Below is a small trained network, with its code and all its weights. Each question gives an input and a class and asks what happens when units are switched off, that is, made to give their printed mean instead of their output.

import numpy as np


def w(rows, s, z=0):
    codes = np.array(rows[::2]) - 128.0
    scale = np.full(codes.shape[1], s)
    scale[-1] = z or s
    return codes * scale


def f(y):
    return y / 2 * (1 + np.tanh(0.7978845608 * (y + 0.044715 * y**3)))


def log_softmax(a):
    a = a - a.max(-1, keepdims=True)
    return a - np.log(np.exp(a).sum(-1, keepdims=True))


def net(x, mask):
    res = np.array(x, float).reshape(1, 6) / 4 @ E
    y = f(res @ A[0][:, :-1].T + A[0][:, -1])
    res = res + np.where(mask, y, B[0][:, -1]) @ B[0][:, :-1]
    return log_softmax(res[-1] @ U[:, :-1].T + U[:, -1])


A, B = {}, {}
E = w([
[95,121,101,146,137,178,188,24],'x0',
[131,133,128,127,135,127,129,125],'x1',
[93,86,155,29,96,181,102,126],'x2',
[132,151,155,110,49,116,255,158],'x3',
[129,133,124,123,128,128,127,125],'x4',
[6,149,55,99,170,54,136,140],'x5',
],0.009)
A[0] = w([
[120,151,166,104,49,85,254,158,24],'N0',
[134,133,147,111,141,97,125,221,149],'N1',
[101,108,117,147,145,157,183,54,3],'N2',
[81,69,184,46,89,155,130,122,103],'N3',
[37,145,75,90,171,71,150,152,25],'N4',
[155,154,124,190,149,69,163,120,96],'N5',
[147,114,151,127,116,86,98,209,44],'N6',
[159,143,128,215,126,87,151,131,82],'N7',
],0.0092,0.0042)
B[0] = w([
[112,93,138,192,155,53,50,76,253],'N0',
[87,181,127,158,97,184,128,66,207],'N1',
[82,209,166,120,79,202,118,52,181],'N2',
[106,130,142,52,217,90,154,180,221],'N3',
[212,71,244,148,68,146,163,129,247],'N4',
[114,148,139,63,212,131,148,163,196],'N5',
[63,194,192,139,104,206,165,79,183],'N6',
[137,144,141,50,215,119,159,160,194],'N7',
],0.011,0.0065)
U = w([
[58,182,144,135,112,181,140,92,62],'0',
[243,67,202,132,106,144,159,143,59],'1',
[99,92,117,156,170,70,18,103,111],'2',
[103,130,124,62,196,106,160,181,50],'3',
[116,117,108,130,123,119,138,146,254],'4',
[122,117,105,130,118,121,137,137,249],'5',
[135,102,8,144,68,106,154,177,107],'6',
],0.013,0.011)

Each question gives the input, the list of numbers given to net, and the class t.
The units are the neurons (one row each of A and B). Each row of codes is followed by its name. A weight is (code - 128) times the scale printed after its matrix; where a second scale follows, it is the last column's (A, B and U).
mask holds one flag per neuron, in row order. A switched-off neuron (its flag False) gives its mean, the last column of its row in B, instead of its output. The means were averaged over made-up inputs and are rounded, as every weight is.
A unit's drop is (log p(t) with every unit on - log p(t) with that unit switched off) / (log p(t) with every unit on - log p(t) with every unit switched off).
The circuit of an input: a set's keep is (log p(t) with only the set's units on - log p(t) with every unit switched off) / (log p(t) with every unit on - log p(t) with every unit switched off). Starting from all 8 units, units are removed one at a time, each time the one whose removal leaves the highest keep (on an exact tie, the one counted first), for as long as the keep stays at least 0.8.
circuit, biggest first: the units of the circuit, biggest drop first
most important unit: the unit with the biggest drop
k most important neurons: the k neurons with the biggest drops, biggest first
drop when u is switched off: that unit's drop, to one decimal
input [5,-1,-8,0,-8,-4], class 3: most important unit => N7
input [1,-6,-8,1,2,4], class 3: 2 most important neurons => N5; N7
input [-2,7,8,-3,4,-4], class 3: 3 most important neurons => N3; N4; N0
input [-8,-7,7,0,-1,-3], class 0: 2 most important neurons => N6; N1
input [-6,-4,5,2,0,3], class 0: 4 most important neurons => N1; N6; N7; N5
input [4,-2,-6,-2,-4,-4], class 3: 2 most important neurons => N4; N7
input [-6,-4,-4,-1,-5,5], class 0: circuit, biggest first => N1; N6
input [6,0,-7,-4,-4,5], class 3: 4 most important neurons => N5; N7; N1; N0
input [8,-2,3,4,6,-5], class 0: 2 most important neurons => N2; N4
input [-4,-3,4,-4,-6,6], class 1: 2 most important neurons => N4; N0
input [-4,2,5,2,-4,-1], class 3: 3 most important neurons => N3; N4; N2
input [-7,3,7,7,5,3], class 0: 4 most important neurons => N1; N6; N7; N5
input [6,-1,8,7,-8,-5], class 3: 2 most important neurons => N3; N4
input [1,-4,4,5,4,-4], class 2: circuit, biggest first => N0; N4
input [-8,-2,-6,-5,-4,3], class 0: circuit, biggest first => N6; N1
input [-5,-8,0,3,2,-4], class 5: 2 most important neurons => N4; N2
input [-8,-3,-7,0,4,8], class 0: circuit, biggest first => N1
input [-5,1,7,8,8,-6], class 2: 2 most important neurons => N0; N4
input [-7,3,5,-6,7,5], class 0: 2 most important neurons => N6; N1
input [-3,-4,8,6,-8,-3], class 3: 2 most important neurons => N3; N4
input [-3,6,2,-5,5,2], class 5: circuit, biggest first => N0
input [-5,4,6,8,7,8], class 1: drop when N4 is switched off => 1.7
input [-5,4,-3,6,7,8], class 1: drop when N4 is switched off => 1.4
input [5,1,8,8,-7,4], class 2: drop when N0 is switched off => 1.2
input [1,1,-4,7,3,7], class 1: drop when N4 is switched off => 1.5
